(in the rows, 100 means zero)
Known rows:
132  94  88  110  105  97  95  116  97  89  116  126  68  88  101  107  98  94  110  114  91  89  99  93  100  105  111  89  82  115  112  138  104: klefibrur
105  109  91  103  101  100  109  102  104  110  111  92  101  91  100  101  98  91  90  115  94  102  91  95  115  100  96  86  98  101  111  113  110: ruples
104  121  128  100  80  112  102  93  82  104  85  92  92  103  96  107  82  86  109  118  126  93  75  92  106  100  111  96  96  69  103  112  116: zepetom
133  97  83  112  101  102  106  124  100  95  127  97  88  84  91  105  92  93  111  108  91  84  92  102  105  107  106  91  94  114  109  139  117: klaklo
109  106  97  109  102  110  98  116  104  126  111  72  96  93  90  94  109  94  93  87  82  118  107  91  92  89  99  104  105  97  101  91  106: sustoku
108  97  97  102  100  101  103  116  118  110  101  72  119  97  92  99  104  106  112  88  98  102  117  100  98  88  91  108  107  110  110  87  84: liskaplik
97  86  99  104  112  95  89  112  107  112  106  99  105  108  103  88  104  99  102  82  101  119  130  93  93  81  102  116  97  115  108  73  97: dribros
118  90  87  105  104  95  101  121  106  92  123  87  103  90  97  104  87  94  126  110  95  82  100  110  109  101  104  93  95  122  126  125  106: kaskeze
84  93  88  96  115  89  99  89  104  102  97  119  124  98  110  90  99  100  87  113  103  101  111  101  114  97  89  88  90  117  113  87  93: klatrete
116  107  93  107  95  110  109  115  112  120  99  77  96  94  92  105  112  102  94  90  89  113  105  96  90  91  92  103  102  97  97  101  91: draban
103  96  87  92  94  104  114  124  117  103  104  74  121  120  91  105  108  106  106  87  116  98  118  102  103  89  94  111  104  106  111  96  87: rulum
112  104  88  105  100  104  109  108  107  106  113  92  102  91  97  103  99  93  97  112  90  94  91  100  110  101  97  90  97  103  110  120  112: talam
62  101  104  95  105  94  105  78  99  92  103  86  112  100  109  100  103  103  97  99  81  96  75  121  110  112  97  91  116  94  95  96  105: flirol
98  119  99  88  73  125  104  105  66  95  100  112  124  91  73  109  82  111  86  94  125  76  69  126  81  134  117  113  112  96  79  111  102: tuvu
104  102  116  107  90  115  96  94  86  103  89  106  69  111  81  98  104  109  92  81  122  108  120  88  99  94  110  95  108  85  77  87  97: plonus
102  98  107  95  96  86  92  101  110  97  85  114  111  110  124  98  95  79  114  133  115  101  102  86  101  93  94  114  77  98  127  92  101: kenu
84  85  105  111  120  82  86  77  103  86  101  107  82  92  114  92  99  99  109  94  80  107  92  109  107  100  105  94  106  97  83  96  106: kobrir
106  88  94  97  104  98  96  109  112  107  98  101  102  108  98  97  110  105  105  88  105  110  127  95  90  88  97  113  96  117  107  79  78: grabrol
81  94  104  93  95  86  102  79  102  71  94  116  87  113  109  107  113  112  107  101  87  90  97  109  115  111  95  85  106  100  83  101  92: goba

Facts:
plide | π bevoman | θ b
draban | π skifla | θ b
trorum | θ a
zepetom | θ c | λ fofor,maskan,stistek
vofo | π kisan | θ e | λ zami,druvefom
ruples | θ b | λ zeplefek,sekla
brodobruk | θ b
sometus | π kozul | θ a
dinim | π liskaplik | θ a
tomu | π kurak | θ a | λ mibrol
klatrete | θ a | λ gibuflek,pavo,maskan
trirukli | π pesil | θ a
naso | θ c | λ mubruvi,getrok
rivil | π plonus | θ e | λ zugek,trorum
tuvu | θ c | λ bragidro,trorum
fofor | θ a | λ fekluk
degam | π medel | θ b
nake | θ a | λ kluni,druvefom
bragrebres | π dabik | θ d | λ zadrek
flepler | θ a | λ grabrol,rulum,stistek
nuvo | π nutas | θ b
griklem | θ a | λ brodobruk,trorum
ploder | π binar | θ a | λ stistek
bropor | π mugra | θ e | λ tuvu
klaklo | θ b | λ kiska,zami
ditru | θ a | λ stistek
bestik | θ a | λ duban
dadi | π troplofluk | θ d
plamam | θ a | λ gunur,druvefom
plagri | π bridozo | θ e
klazes | θ a | λ grabrol,trorum,zami
bevoman | π tuvu | θ b | λ fofor,stistek
kluker | θ b | λ toge
skuple | π druvefom | θ c
skifla | θ c | λ trazus
kluni | θ a | λ brodobruk,trorum,stistek
pluken | π zagrek | θ e | λ gibuflek,trorum,zutrin
daten | θ c
gruskem | θ c
vebem | π klefibrur | θ a
mugra | θ a | λ griklem
flugro | π nake | θ a
maskan | θ c | λ vofo,druvefom
druvefom | π klarem | θ b
driruklos | π pluken | θ e
donos | θ a
zedu | θ a
bragidro | θ a | λ trorum,stistek
gratem | θ b | λ mugra,sadate
mibrol | θ e | λ kuflem,kenu
soskige | θ c | λ gratem,trorum
trevopa | θ c | λ rudol
zutrin | θ e | λ gibuflek
kobrir | π dinim | θ d | λ ginin
gova | θ d | λ gratem,skose
talam | θ b | λ vofo
dribros | π stiflun | θ a
duban | π nupar | θ a | λ brodobruk
rudol | θ d | λ gibuflek,griklem,vofo,fofor,stistek
zadran | π bragrebres | θ a | λ sukloka,bestik
ziki | π pegen | θ d | λ trorum,muful,klaklo
stepok | θ a
fusan | θ a | λ gratem
skone | π sopok | θ d
stiflun | π sekla | θ e | λ ruples
zugek | θ b | λ gunur,stistek,klefibrur
feluk | θ a | λ zadrek,nupar
sadate | π gritros | θ a
kuflem | π vulum | θ a | λ zami
kludam | θ d
baplam | π dadi | θ c | λ brodobruk
gunur | θ a | λ zadrek,stistek
brovelim | θ a | λ trorum,vofo,stistek
plivi | π gratiflis | θ a
pluvebran | θ c | λ kanos,sekla
tromefe | π kladazer | θ a | λ zeplefek
stistek | π sitiflas | θ d
tudre | θ b | λ zeplefek,stistek
flirol | θ d | λ brodobruk,neteki
toge | π soskige | θ a
skege | π rotrum | θ d
zeplefek | θ b | λ trorum,zami
trazus | π pludas | θ c | λ gibuflek,stistek
dabik | θ a | λ zeplefek,stistek
grutrir | θ a | λ flepler
trutres | π sugu | θ e | λ kiplos,zadrek
kanos | θ a | λ griklem
sopok | π tronar | θ b | λ sadate,trazus
plera | π liklur | θ b
goba | θ d | λ naso
medel | π lukli | θ a
natosko | π driruklos | θ b | λ gibuflek,rotrum,dabik,sekla
pedren | π natosko | θ c | λ ginin,nupar,sekla
kenu | θ a | λ gunur,tudre,stistek
sitiflas | π kebreza | θ c
sustoku | π flovuk | θ b
neplumi | θ c | λ kobrir,fodron,baplam
sugu | π baplam | θ c | λ zugek,bragidro,trorum,skose
kiska | θ d | λ brovelim,brodobruk,fofor,zami
plukeder | π skuple | θ c
muful | π daten | θ c | λ stistek
gitar | θ b | λ gova,fusan
liskaplik | π stetrir | θ a
vedro | π zugek | θ c
ginin | θ a | λ trorum,druvefom
binar | π gobem | θ a | λ zeplefek
fodron | θ c | λ skone,gunur,fofor
skoguk | π nenin | θ c
zadrek | π plera | θ a | λ zami,druvefom,stistek
koflan | θ b | λ flepler,klazes
gobem | π plivi | θ e
vamom | π rivil | θ d | λ tudre,gibuflek,trorum
brikobak | π donos | θ d
stotis | π ziki | θ d
pegen | π dubi | θ a
dubi | π zeplefek | θ a
lobu | π pusu | θ b
pesil | θ d
sekla | π brosek | θ c | λ stistek
flovuk | π skone | θ b
flusobra | π ginin | θ c
fekluk | θ e | λ zami
getrok | θ d | λ gunur
dagram | θ b | λ dides
sadror | θ b
zagrek | π tusista | θ b | λ brovelim,ruples
trasti | θ c | λ mugra
maden | θ b | λ ginin,bragrebres
bristom | θ c | λ grabrol,dadi
rosti | π degam | θ a
klefibrur | π zedu | θ b | λ fofor,zami
tronar | π plamam | θ c | λ grutrir
mupobo | θ c | λ kiska,trorum
pliplim | π trirukli | θ b | λ trorum
kladazer | π gegran | θ c | λ binar
stetrir | θ a
nutas | π mubruvi | θ c
gegran | π flugro | θ a | λ dosen,sukloka,vofo,testopli,zami
nodro | θ b | λ kanos,druvefom
sorim | θ c | λ klazes,trorum,stistek
testopli | π dides | θ a | λ troplofluk,trasti,lobu
ropos | π draban | θ d
plonus | π trutres | θ c
gibuflek | θ a | λ bragidro,zami,stistek
tusista | θ a
vulum | π nuvo | θ e
kozul | π skubi | θ d
gapi | θ c | λ bevoman,gruskem
staskisku | π stepok | θ a
kiplos | θ b | λ gibuflek
rotrum | θ b | λ kledro,maskan
pludas | θ c | λ dosen,bragidro
liklur | π klazes | θ d | λ dabik
mafles | θ a
brosek | π rulum | θ b
lukli | π getrok | θ e
klisak | π pluzar | θ d | λ brodobruk,gibuflek
trolos | π gibuflek | θ e
gritros | π brikobak | θ a | λ mafles
gratiflis | θ a | λ klazes
maramor | π goba | θ c | λ dabik
detamok | θ a | λ ploder
dides | π gapi | θ d | λ nake
pluzar | θ b
flogi | π plukeder | θ e | λ kludam
graflum | π maden | θ a | λ skurum,skose
klarem | π sometus | θ a
rulum | θ a
pavo | θ d | λ sukloka,griklem
skubi | π staskisku | θ e | λ bridozo,klazes,madim
kebreza | θ d | λ sukloka
sisa | θ d | λ gibuflek,klazes,pluvebran
neteki | θ a | λ gunur,sekla
bridozo | π kiska | θ c | λ dosen,kuflem,fodron
skurum | θ d | λ ruples
lodru | π grudaplu | θ c
madim | θ b | λ ditru,stistek
mubruvi | θ e | λ brodobruk
fina | π trolos | θ a | λ zadrek,brodobruk,skose
kurak | π trodas | θ c | λ mafles,zutrin,druvefom
trodas | θ b | λ gunur
nenin | π ropos | θ a | λ gibuflek
kledro | θ c | λ troplofluk,zugek,nodro,rulum,druvefom
kaskeze | θ a | λ rudol,zami
pusu | θ c
sukloka | π trasti | θ a
zami | θ e | λ trorum,stistek
troplofluk | π sadror | θ d | λ bragidro,stistek
nupar | π tudre | θ e
kisan | θ c | λ zutrin
grabrol | θ a
skose | θ c
grudaplu | θ e | λ skifla
dosen | θ b

Rows:
No name comes twice in this set of rows, the named rows included.
107  108  115  99  80  110  83  96  75  97  77  132  105  98  95  99  79  96  100  104  130  87  85  104  80  122  115  122  98  77  82  98  119 => sorim
106  93  89  91  86  107  92  128  104  111  109  88  148  89  86  96  95  108  105  76  95  89  104  118  70  114  98  140  113  121  97  86  98 => trorum
97  115  98  95  74  120  106  102  69  93  100  108  112  92  74  103  86  113  92  94  119  75  77  122  95  130  114  108  114  88  76  109  111 => soskige
75  108  99  90  113  93  119  88  104  78  102  78  88  120  111  116  100  98  109  105  102  95  63  116  108  96  101  92  97  89  108  115  93 => getrok
108  105  119  88  79  93  91  113  112  104  80  88  135  107  124  100  87  72  122  135  116  91  85  85  90  97  92  133  85  85  133  95  112 => ditru
110  102  101  84  77  97  83  126  102  102  90  102  164  89  111  99  80  84  111  114  105  77  82  109  73  129  95  153  98  102  115  94  118 => bragidro
111  106  112  105  85  110  102  77  85  89  81  126  86  97  86  109  95  111  95  104  125  84  97  100  107  106  103  84  102  84  81  111  88 => pludas
115  98  83  105  99  109  89  121  92  116  112  104  139  71  90  91  86  100  87  85  84  91  83  120  76  130  106  130  112  108  89  110  134 => pliplim
96  107  89  99  101  110  110  107  101  123  100  83  116  93  88  100  112  105  76  86  83  108  107  99  94  100  88  101  110  100  95  93  98 => brodobruk
118  91  104  101  102  89  91  126  105  96  122  83  98  102  111  95  76  71  134  124  103  93  95  92  110  92  113  112  87  109  137  122  132 => zadrek
83  125  112  90  85  119  119  91  69  95  105  101  86  104  81  104  96  109  84  111  107  96  75  108  106  105  115  75  99  91  103  111  82 => trasti
103  99  104  102  86  109  88  91  70  92  92  131  99  92  85  94  84  106  91  90  115  85  99  109  99  123  112  105  111  88  71  100  118 => sugu

The same nodes again, as new rows of numbers:
Known rows:
107  125  110  92  96  91  94  107  100  94  97  117  85  93  94  105  98  111  91  98  74  107  99  71  121  118  103  98: flusobra
105  86  98  112  101  108  98  101  96  99  97  93  105  98  108  106  106  101  105  93  111  94  100  105  93  85  107  104: binar
91  111  144  103  118  88  125  91  94  61  102  97  144  104  106  108  93  102  101  92  96  94  96  93  84  101  122  72: baplam
90  79  92  92  100  98  99  103  115  91  100  92  112  113  117  89  110  104  101  107  120  103  101  96  97  108  94  85: dagram
106  122  111  91  97  88  98  107  96  92  90  116  85  95  93  103  98  116  89  96  80  102  96  81  128  119  97  100: nutas
100  100  102  107  110  95  99  81  109  90  103  96  126  97  107  92  101  101  102  88  110  92  113  101  93  85  100  98: flirol
102  122  93  102  105  88  104  102  101  108  97  102  75  85  87  93  95  109  94  89  100  106  100  95  125  101  103  108: medel
89  76  92  90  101  99  105  104  110  90  94  90  114  114  115  88  108  104  100  108  122  98  97  102  101  107  88  88: maden
108  123  111  94  97  88  89  108  102  94  96  117  83  93  96  105  98  115  90  96  74  106  99  71  122  119  103  99: skoguk
105  125  113  88  98  90  102  106  96  91  93  113  90  92  93  101  96  113  89  97  77  103  97  79  126  118  98  98: skose
88  109  88  81  99  85  111  107  116  100  96  99  82  104  94  77  98  110  89  108  109  111  97  96  130  124  84  92: pluzar
97  98  126  95  89  108  59  101  89  115  120  114  118  121  114  129  86  107  94  96  87  91  126  123  76  112  119  88: trazus
103  93  97  106  103  107  101  98  92  100  101  92  109  96  109  106  108  101  107  91  113  95  105  102  94  87  107  101: grutrir
97  110  108  86  86  114  100  109  85  98  106  83  128  108  114  113  111  100  97  116  70  86  103  76  100  89  87  85: tronar
109  90  83  60  101  87  128  111  109  110  109  112  81  107  106  67  109  91  105  123  100  126  86  81  124  121  94  110: druvefom
104  76  93  117  94  110  118  91  105  87  88  93  110  108  100  99  106  92  104  108  105  90  87  105  90  82  87  114: kiska
105  125  91  103  105  89  102  102  104  107  104  103  75  81  90  93  97  104  97  90  95  112  104  84  119  101  108  104: sadate
91  79  91  93  100  98  98  103  115  94  100  92  111  112  116  89  107  102  101  109  119  103  100  97  97  109  93  86: kluker
105  124  92  101  104  90  105  102  103  105  103  103  75  81  89  93  99  104  98  92  96  111  101  82  119  100  107  105: sukloka

Rows:
No name comes twice in this set of rows, the named rows included.
103  94  119  93  99  104  98  101  88  81  90  102  125  105  113  113  106  109  98  97  94  86  100  97  102  103  96  94 => kisan
104  127  86  102  100  88  106  92  114  107  104  110  79  92  86  90  97  106  95  94  96  111  103  82  114  101  102  109 => skege
117  115  92  71  109  83  128  90  100  117  116  117  91  96  92  71  97  93  102  104  92  118  100  95  121  101  102  124 => kozul
103  87  101  110  105  105  104  99  94  94  91  91  108  97  103  102  102  99  103  93  110  89  97  112  100  86  99  105 => gratiflis
100  138  88  93  106  109  102  90  89  104  89  111  82  53  71  100  105  86  105  94  101  116  104  100  98  119  78  106 => driruklos
99  128  91  94  94  109  125  91  91  96  92  105  84  59  79  96  100  91  98  94  108  114  110  109  118  120  78  105 => tusista
99  127  89  94  100  90  118  91  105  105  95  107  83  95  82  88  97  110  91  95  103  104  100  98  124  102  91  113 => pesil
90  78  95  92  105  96  98  100  117  87  99  89  120  109  119  86  108  102  102  106  121  100  102  92  97  106  93  82 => gratem
97  97  111  117  111  115  84  76  97  83  91  97  126  58  83  99  94  63  113  98  93  99  107  126  66  101  74  96 => pluken
106  86  89  109  96  116  110  105  90  103  97  94  100  100  109  111  113  100  109  99  113  97  95  99  90  86  105  107 => fofor
91  146  77  87  89  98  119  98  104  120  116  86  88  97  84  86  102  101  89  113  78  103  106  75  121  85  82  100 => skone

Now the same nodes, written a new way:
Known rows:
103  112  86  108  83  92  92  64  98  113  97  90  100  106  85  88  91  121  99  83  51  118  116  92  96  97  90  135  101  91  115  105  131: klarem
102  104  111  120  93  92  95  101  103  107  94  102  97  102  86  98  93  99  100  106  86  104  106  110  91  96  87  127  115  93  105  107  119: toge
101  104  110  110  91  91  101  99  102  102  95  100  97  100  87  99  94  105  94  97  97  106  106  109  96  101  89  131  116  96  107  106  113: mafles
100  105  103  100  97  97  99  117  99  102  98  97  100  102  93  105  96  107  97  106  107  106  109  101  99  99  90  123  108  96  105  107  97: gritros
101  103  110  121  94  94  96  102  103  110  94  100  97  102  87  100  93  101  101  102  88  106  106  108  93  96  87  129  115  93  103  108  117: sukloka
109  95  108  62  114  99  116  91  103  103  111  100  105  98  100  105  91  91  107  76  110  104  72  102  110  122  101  105  86  101  94  109  84: trodas
106  94  119  99  114  91  107  72  108  120  101  104  97  95  89  101  88  76  110  83  79  105  82  118  95  108  101  111  96  95  91  112  114: plide
97  102  106  131  100  102  99  89  104  104  92  102  99  101  99  93  100  96  110  96  76  88  92  108  97  101  102  101  103  103  93  95  136: flusobra
103  99  84  86  97  99  88  86  95  89  104  105  88  103  124  90  101  94  92  117  112  87  132  104  89  80  122  49  95  101  96  88  62: sorim
100  100  96  108  105  109  104  112  95  95  93  98  105  99  99  97  100  103  112  97  93  90  87  92  103  109  103  88  95  103  94  90  110: kledro
91  97  95  98  104  94  103  90  88  100  93  92  88  97  106  94  112  99  85  113  127  101  125  106  104  83  126  74  100  105  99  85  95: soskige
98  103  97  109  104  110  101  108  102  99  101  97  106  104  109  101  105  108  109  100  99  89  88  97  107  104  102  99  91  107  94  93  117: pluvebran
79  96  107  147  89  100  104  101  99  91  93  107  107  105  105  94  110  94  85  79  86  91  104  93  89  94  95  80  111  113  105  98  123: ropos
79  94  98  127  92  102  106  113  95  85  97  103  112  103  111  98  117  105  83  84  101  97  98  81  99  95  97  76  102  115  106  95  109: kebreza
77  92  95  133  97  108  99  118  98  95  98  103  112  103  113  102  120  102  88  97  94  99  100  83  98  88  95  78  97  114  104  95  114: pavo
84  98  95  117  91  108  108  125  97  78  104  106  118  106  117  100  110  107  87  76  101  90  90  76  98  105  91  75  99  115  105  98  95: getrok
75  81  75  132  108  130  73  107  107  98  102  114  100  88  111  103  129  98  75  125  106  105  126  93  97  66  106  47  95  106  105  87  94: vamom
117  108  87  90  117  113  103  148  74  94  80  92  102  86  65  105  87  94  139  116  79  95  81  67  102  121  107  74  96  85  88  81  86: vofo
110  112  98  98  102  109  100  106  97  99  99  94  100  100  92  104  97  103  121  111  98  91  90  96  113  112  106  117  99  100  94  92  115: mibrol

Rows:
No name comes twice in this set of rows, the named rows included.
117  106  83  81  86  109  80  91  111  78  118  118  98  113  140  88  87  93  107  106  83  68  115  101  81  96  103  43  89  99  93  97  51 => muful
105  106  97  91  95  105  97  125  104  98  106  100  106  105  102  107  95  114  103  105  105  103  98  94  101  106  83  123  101  96  105  108  87 => neteki
82  93  97  131  93  106  101  115  98  89  99  107  112  105  114  99  114  100  87  90  91  93  101  83  93  91  94  72  101  112  104  96  105 => liklur
86  89  81  112  119  148  84  96  120  103  110  105  101  83  97  109  128  121  88  117  131  102  95  113  131  95  108  108  90  108  100  84  125 => baplam
102  110  92  107  84  91  96  71  98  108  97  91  100  105  86  91  92  120  95  85  65  118  115  95  99  101  90  136  105  93  114  105  127 => staskisku
104  89  95  48  129  85  113  99  74  106  92  93  86  84  82  101  89  74  91  99  132  118  119  93  96  101  131  48  91  90  96  94  37 => zeplefek
105  93  119  80  109  88  118  66  104  108  104  100  98  95  89  99  92  86  98  72  107  108  81  117  105  116  106  115  97  101  96  109  108 => pluzar
79  92  95  144  99  106  95  119  97  97  93  107  109  101  108  100  114  94  94  98  79  96  102  82  89  85  94  68  100  108  100  96  113 => kobrir
120  111  87  71  82  101  75  107  111  84  121  118  97  116  131  97  76  98  98  112  93  83  131  101  76  95  88  68  102  90  105  112  29 => ploder
79  92  97  135  94  105  100  111  98  93  95  103  112  100  111  100  118  102  87  94  94  98  99  85  95  87  96  75  100  113  104  96  112 => gova
108  101  84  68  92  90  84  107  93  90  104  104  86  102  112  96  91  97  82  124  121  103  146  98  83  80  106  66  105  88  108  100  33 => brovelim
96  104  98  99  102  100  96  121  101  108  102  93  100  103  100  109  104  112  95  116  118  112  109  98  106  92  91  128  102  98  106  106  99 => kanos
101  99  91  103  110  113  107  128  89  93  90  96  108  95  90  100  99  104  117  96  90  93  77  82  105  114  102  82  92  100  93  88  105 => maskan
100  101  97  118  105  109  96  105  102  102  98  100  104  103  107  99  103  99  114  105  85  88  92  99  100  100  101  92  93  103  93  94  117 => maramor

